10  -73  57  -7  -55 -> J
9  54  12  -73  28 -> X
-1  20  -3  4  -23 -> V
-18  -3  31  -50  -8 -> E
-12  10  -12  -34  -4 -> P
then: 12  -73 => 28
then: 10  -73  57 => -7

-40  19  28  21  -48  -52 = L
-10  2  -18  43  -13  3 = M
30  27  -8  24  18  -21 = G
-3  -12  -24  -54  -13  3 = F
-3  -12  2  -18  43  41 = C
then: -10  2 => -18
then: -12  2  -18  43 => 41
then: 19  28  21  -48 => -52
then: -8  24 => 18
then: -18  43  -13 => 3
which: -10  2  -18  43  -13  3 => M
then: 28  21 => -48

56  -1  -18  -1  0  3  74  -6  -8  1  -7  0  32  -4  -1  -1  7  11  -3 = fele
37  -2  -17  -2  0  3  84  6  -5  0  24  -10  -3  4  -2  -1  -1  9  -12 = Rokur
11  -2  -11  -3  0  2  82  -5  -10  4  -3  0  24  6  -2  -1  -9  6  -18 = parur
-13  2  7  2  0  -1  -54  4  7  -2  3  0  -17  -3  1  1  5  -4  12 = zot
then: -8  1 => -7
then: -5  -10  4  -3  0  24  6 => -2
which: 56  -1  -18  -1  0  3  74  -6  -8  1  -7  0  32  -4  -1  -1  7  11  -3 => fele
then: -5  -10 => 4
then: 3  0  -17  -3 => 1
then: 1  5 => -4
then: -2  -1  -9  6 => -18

-72  -5  -23  25  -12  25 -> nad
9  24  5  19  -6  0 -> bokib
-4  25  10  43  -2  3 -> rina
6  -4  0  -8  -12  -5 -> mada
19  15  -2  35  -11  13 -> bapa
-19  12  16  -15  3  -24 -> lav
36  -69  -5  -33  33  -3 -> dinaf
19  15  -2  -2  4  6 -> lurom
45  -58  4  -38  11  -6 -> kage
-18  46  7  -4  -4  -6 -> Meri
-41  22  -10  -3  -14  -7 -> sav
then: 36  -69  -5  -33 => 33
then: -69  -5 => -33
then: -15  3 => -24
then: 25  10  43  -2 => 3
then: 6  -4  0 => -8
then: 36  -69  -5 => -33

-44  -60  -60  -50  11  16 : ruri
-39  -26  -1  -38  40  74 : Depu
-60  -44  -8  -50  11  -40 : topeg
then: -60  -44  -8 => -50
then: -60  -50  11 => 16
then: -60  -44 => -8

-10  -17  5  -28  1  -16  -25  -3  14  -14  -21  -23  -18  11  16  -21  11  -25  19  -4  24  -10  -23  20  -14  -3  -7  -5  -22  3  -14  -25  -20  15  -17  -21  -21  -18  8  -23  -1  -18  21  -16  -13  7  16  16  -22  13  -26  -19  -20  -28  -21  -3  -20  -12  -13  12  14  -11  -7  6  bibos
-8  -16  6  -36  -1  -21  -33  -1  8  -13  -23  -29  -22  5  7  -22  11  -32  11  -9  16  -8  -28  11  -18  -2  -6  -8  -29  -4  -18  -33  -27  5  -23  -26  -20  -24  9  -30  -7  -17  13  -21  -18  6  9  8  -28  5  -33  -24  -27  -34  -27  0  -20  -17  -19  3  10  -14  -3  5  melav
4  5  23  -32  -12  -38  -25  4  3  4  -6  -41  -38  -30  -26  0  1  -30  -30  3  -15  15  -16  -12  -33  23  1  -18  -31  -24  4  -39  -6  -15  -41  -9  24  -8  10  -35  -37  4  -20  -8  -1  19  -33  -20  -12  -22  -40  -19  -29  -35  2  30  10  -13  -33  -9  -16  13  27  9  Zute
-45  -46  -52  4  -41  41  -15  -48  -25  -45  -43  33  7  -6  -17  -45  -47  23  15  -18  -14  -49  -34  -13  32  -37  -45  -30  -14  -35  -14  27  -28  -22  14  -37  -45  -31  -51  34  19  -44  -18  -39  -15  -37  11  -22  -32  12  24  -34  34  -1  -29  -41  -45  5  -7  -28  -33  -20  -49  -53  leli
20  19  4  41  -41  -52  0  16  -22  20  16  -7  13  7  -5  15  8  -15  -12  -13  -16  12  10  -26  -10  -8  18  16  10  0  -13  -7  -8  -20  8  7  5  -1  7  -13  8  19  -10  5  -12  -14  -7  -11  3  -25  -7  14  -16  -10  -13  -4  12  -14  14  -22  6  -11  6  -4  bolik
-25  -13  -25  28  -40  16  19  -34  -17  -19  -6  20  -10  -38  -34  -4  -44  31  -25  1  -28  -21  4  -19  8  -5  -31  -32  2  -31  17  29  22  -16  -2  6  13  13  -38  31  -19  -12  -34  0  12  -15  -28  -27  12  -12  26  -9  32  15  24  -7  2  11  -14  -17  -47  13  -14  -32  tekup
-15  -20  7  -30  -7  -19  -28  -8  14  -18  -25  -26  -27  0  7  -23  6  -25  12  -4  20  -11  -27  18  -17  2  -12  -14  -30  -4  -11  -28  -19  12  -26  -24  -17  -19  5  -24  -12  -21  14  -19  -12  10  8  11  -24  10  -29  -26  -20  -31  -18  2  -20  -12  -23  9  5  -8  -4  5  debo
20  22  45  -56  -10  -67  -41  18  2  20  0  -70  -59  -51  -49  10  7  -51  -62  9  -37  36  -20  -28  -54  46  14  -18  -48  -36  12  -68  -13  -35  -67  -11  47  -14  23  -62  -62  19  -42  -11  3  35  -64  -40  -18  -44  -70  -23  -51  -58  6  57  24  -18  -48  -20  -25  27  56  19  nirud
20  -7  -20  22  -46  5  14  -38  -12  -27  -14  8  -26  -47  -33  -9  -43  22  -23  -3  -19  -25  -3  -13  -5  -4  -38  -44  -10  -33  12  19  24  -7  -17  3  12  13  -36  21  -33  -20  -29  -2  6  -11  -28  -21  10  -12  15  -20  23  6  23  -4  -1  2  -29  -13  -49  10  -15  -27  Penat
-21  -23  -16  -23  -26  2  -30  -22  -13  -22  -30  -6  -15  -14  -23  -28  -24  -7  -7  -7  -18  -18  -32  -14  2  -7  -22  -21  -27  -32  -7  -10  -29  -25  -13  -32  -17  -31  -22  -4  -4  -23  -21  -32  -10  -10  -10  -25  -32  -4  -13  -30  0  -26  -22  -7  -24  -4  -18  -23  -24  -5  -12  -25  Vefin
then: -52  4  -41  41 => -15
then: 20  -10 => -38
then: -51  -49  10  7  -51 => -62

-36  54  -63  -61  -62 : vuped
57  22  -69  -70  -66 : zelo
64  13  -65  -61  -61 : Zazit
64  13  -68  -63  -62 : fibu
41  -20  64  65  62 : Vipor
-65  -25  69  71  65 : bifa
61  1  -65  -65  -59 : loso
-63  -33  62  63  68 : lef
-25  66  71  53  60 : pibi
-72  -30  55  61  62 : muter
58  -55  64  62  65 : teg
then: -20  64  65 => 62
then: 64  65 => 62
then: 61  1  -65 => -65
then: -25  69  71 => 65
which: 64  13  -68  -63  -62 => fibu
then: -25  66 => 71
then: -68  -63 => -62

-62  48  78  -4  43  61  -28 : pigo
92  39  6  -58  -12  58  5 : bug
7  20  -80  -20  58  -12  66 : rupu
22  -40  -55  6  -61  -50  29 : Nufo
then: 43  61 => -28
then: -4  43 => 61
then: -12  58 => 5
then: 92  39  6 => -58

0  0  0  1  0  1  0  0  0  0  -1  0  1  0  1  -1  0  -1  1  2  1  0  0  0  0  -1  0  -1  0  0  1  0  1  -1  0  1  0  0  0  0  -1  1  0  0  0  0  0  1  -1  0  Ranav
0  50  44  14  8  5  5  1  3  7  13  10  0  -4  -1  2  -15  5  1  -5  3  3  -2  13  0  0  0  1  6  -1  1  -1  -11  -7  -7  4  -2  1  -5  4  -2  12  6  0  -2  2  -10  -3  -1  -1  danu
18  29  -77  -28  58  -1  3  -71  48  10  6  28  18  15  -1  50  44  14  -55  -13  14  -62  -20  -33  -10  -34  39  45  57  -5  32  4  -4  26  18  34  -5  71  16  16  -5  41  1  -39  23  -4  57  9  2  15  Fava
then: -1  50  44  14 => -55
which: 0  0  0  1  0  1  0  0  0  0  -1  0  1  0  1  -1  0  -1  1  2  1  0  0  0  0  -1  0  -1  0  0  1  0  1  -1  0  1  0  0  0  0  -1  1  0  0  0  0  0  1  -1  0 => Ranav

1  -10  -3  -31  4  -4  -16  1 = luda
-3  -21  4  -7  -6  14  4  -5 = gibo
-10  0  23  4  31  22  -3  -4 = kub
-3  -21  4  -7  -6  14  4  2 = sirev
-8  23  31  4  0  22  14  -3 = vovab
10  13  -5  -20  -15  28  7  4 = mabub
1  -10  -3  -31  4  7  25  1 = Mimil
then: 23  4  31  22 => -3
then: 31  4  0  22 => 14
then: 0  23 => 4
then: 4  7 => 25
then: 23  31  4  0 => 22
then: 4  -4 => -16

1  -3  0  0  3  -4  0  -3  3  0  -3  5  0  -2  -1  -3  3  1  3  -1  4  -2  1  -1  0  -1  -4  2  0  -2  5  2  -2  4  -4  1  -1  -2  -4 : Noke
-42  42  -6  33  -46  43  6  24  -3  4  12  -65  62  12  -22  46  -33  -8  -31  10  -41  -31  4  7  11  37  28  -12  -49  23  -39  -63  -61  -39  20  11  9  -21  7 : big
-37  42  -6  33  -46  43  6  24  -3  4  12  -65  62  12  -22  46  -33  -8  -31  10  -41  -31  4  7  11  37  28  -12  -49  23  -39  -63  -61  19  12  -42  9  -21  7 : lifo
-3  18  -1  6  36  -1  10  -1  17  47  -66  1  1  -50  -10  -33  11  25  24  3  44  -10  -22  7  -19  -48  -39  31  -6  -38  27  34  -1  57  -28  20  14  -41  9 : fekuv
-6  1  -1  29  -45  43  5  25  -5  3  12  -63  58  12  -20  44  -31  -6  -29  11  -39  -29  3  7  10  35  29  -11  -47  22  -38  -57  -56  -37  21  10  9  -20  8 : moti
-2  44  -6  37  -54  5  7  25  -1  0  14  -70  71  14  -29  52  -35  -8  -33  9  -44  -38  7  6  14  45  29  -11  -56  26  -39  -71  -73  -42  19  12  9  -27  3 : lin
then: -42  19  12 => 9
then: -4  1  -1 => -2

6  29  79  -14  -5  -34  -46  -70 -> bok
-1  20  95  26  -8  34  21  9 -> von
22  42  92  52  -29  2  17  -42 -> gadil
-49  6  29  79  -13  -5  -34  -73 -> mupu
4  20  95  26  -8  -2  56  -14 -> kugo
95  20  4  26  -8  -2  56  -14 -> gazed
then: 4  20  95 => 26
then: 6  29  79  -13  -5  -34 => -73
then: 95  26  -8  34 => 21
which: 95  20  4  26  -8  -2  56  -14 => gazed
which: 6  29  79  -14  -5  -34  -46  -70 => bok
then: 42  92 => 52
which: 4  20  95  26  -8  -2  56  -14 => kugo

